Below are the code and all the weights of a small trained network. Each question names an input and a class and asks about switching units off, where a switched-off unit gives its printed mean instead of its output.

import numpy as np


def w(rows, s, z=0):
    codes = np.array(rows[::2]) - 128.0
    scale = np.full(codes.shape[1], s)
    scale[-1] = z or s
    return codes * scale


def f(y):
    return np.maximum(y, 0)


def log_softmax(a):
    a = a - a.max(-1, keepdims=True)
    return a - np.log(np.exp(a).sum(-1, keepdims=True))


def net(x, mask):
    res = np.array(x, float).reshape(1, 4) / 4 @ E
    y = f(res @ A[0][:, :-1].T + A[0][:, -1])
    res = res + np.where(mask, y, B[0][:, -1]) @ B[0][:, :-1]
    return log_softmax(res[-1] @ U[:, :-1].T + U[:, -1])


A, B = {}, {}
E = w([
[146,108,254,124,17,7,192,216,77,128],'x0',
[12,147,166,189,124,158,217,5,95,250],'x1',
[38,42,17,11,124,174,190,191,90,182],'x2',
[208,42,3,81,118,89,38,144,84,170],'x3',
],0.0072)
A[0] = w([
[126,30,65,65,136,159,134,222,63,189,179],'N1',
[176,139,117,108,168,128,64,173,154,9,162],'N2',
[194,136,152,176,104,80,95,83,90,128,119],'N3',
[105,202,178,151,137,118,153,96,166,128,127],'N4',
[195,101,98,92,119,146,57,144,139,123,255],'N5',
[160,114,145,128,68,108,138,127,68,163,169],'N6',
[117,167,153,134,203,235,143,98,191,122,187],'N7',
],0.011,0.0038)
B[0] = w([
[167,37,178,74,95,178,2,56,105,164,249],'N1',
[128,183,114,108,66,98,66,75,188,3,219],'N2',
[131,69,168,233,64,102,121,153,201,194,183],'N3',
[92,155,179,81,173,228,118,98,105,97,201],'N4',
[150,126,33,108,116,72,117,135,175,102,212],'N5',
[161,112,151,167,155,144,149,202,226,98,179],'N6',
[96,66,89,33,121,122,126,31,116,155,208],'N7',
],0.0092,0.016)
U = w([
[117,61,120,55,124,190,66,33,34,218,188],'0',
[166,197,104,120,120,70,161,158,58,126,5],'1',
[142,86,242,172,79,103,108,254,167,146,215],'2',
[160,92,58,93,60,37,26,98,225,107,135],'3',
[105,186,219,113,133,125,182,120,174,52,173],'4',
[138,140,3,177,133,154,175,220,101,71,29],'5',
],0.0079,0.003)

Each question gives the input, the list of numbers given to net, and the class t.
The units are the neurons (one row each of A and B). Each row of codes is followed by its name. A weight is (code - 128) times the scale printed after its matrix; where a second scale follows, it is the last column's (A, B and U).
mask holds one flag per neuron, in row order. A switched-off neuron (its flag False) gives its mean, the last column of its row in B, instead of its output. The means were averaged over made-up inputs and are rounded, as every weight is.
A unit's drop is (log p(t) with every unit on - log p(t) with that unit switched off) / (log p(t) with every unit on - log p(t) with every unit switched off).
The circuit of an input: a set's keep is (log p(t) with only the set's units on - log p(t) with every unit switched off) / (log p(t) with every unit on - log p(t) with every unit switched off). Starting from all 7 units, units are removed one at a time, each time the one whose removal leaves the highest keep (on an exact tie, the one counted first), for as long as the keep stays at least 0.8.
units of the circuit, in order: the units of the circuit, biggest drop first
unit that matters most: the unit with the biggest drop
top k neurons: the k neurons with the biggest drops, biggest first
drop when u is switched off: that unit's drop, to one decimal
input [6,-2,2,0], class 2: units of the circuit, in order -> (N7 N2)
input [4,6,-4,-3], class 4: units of the circuit, in order -> (N1)
input [5,6,0,-2], class 4: top 2 neurons -> (N1 N4)
input [7,2,5,-1], class 2: top 2 neurons -> (N6 N7)
input [-5,0,-2,-1], class 0: top 2 neurons -> (N7 N6)
input [4,5,-3,-2], class 2: units of the circuit, in order -> (N2 N7)
input [1,1,0,-5], class 0: top 3 neurons -> (N2 N6 N7)
input [7,8,1,0], class 2: top 3 neurons -> (N2 N6 N7)
input [7,-3,5,1], class 0: top 3 neurons -> (N1 N2 N3)
input [2,-2,5,-1], class 0: top 2 neurons -> (N2 N1)
input [7,3,5,-7], class 4: top 3 neurons -> (N1 N3 N4)
input [3,7,-1,-5], class 4: top 2 neurons -> (N1 N6)
input [-3,2,-2,2], class 0: top 3 neurons -> (N2 N6 N5)
input [-4,-1,-5,-8], class 0: unit that matters most -> N7
input [4,5,6,-7], class 4: top 3 neurons -> (N1 N7 N6)
input [8,3,-6,-3], class 2: drop when N3 is switched off -> 0.7
input [3,-1,3,-8], class 4: drop when N1 is switched off -> 2.4
input [3,-6,-1,-7], class 4: drop when N1 is switched off -> 0.2
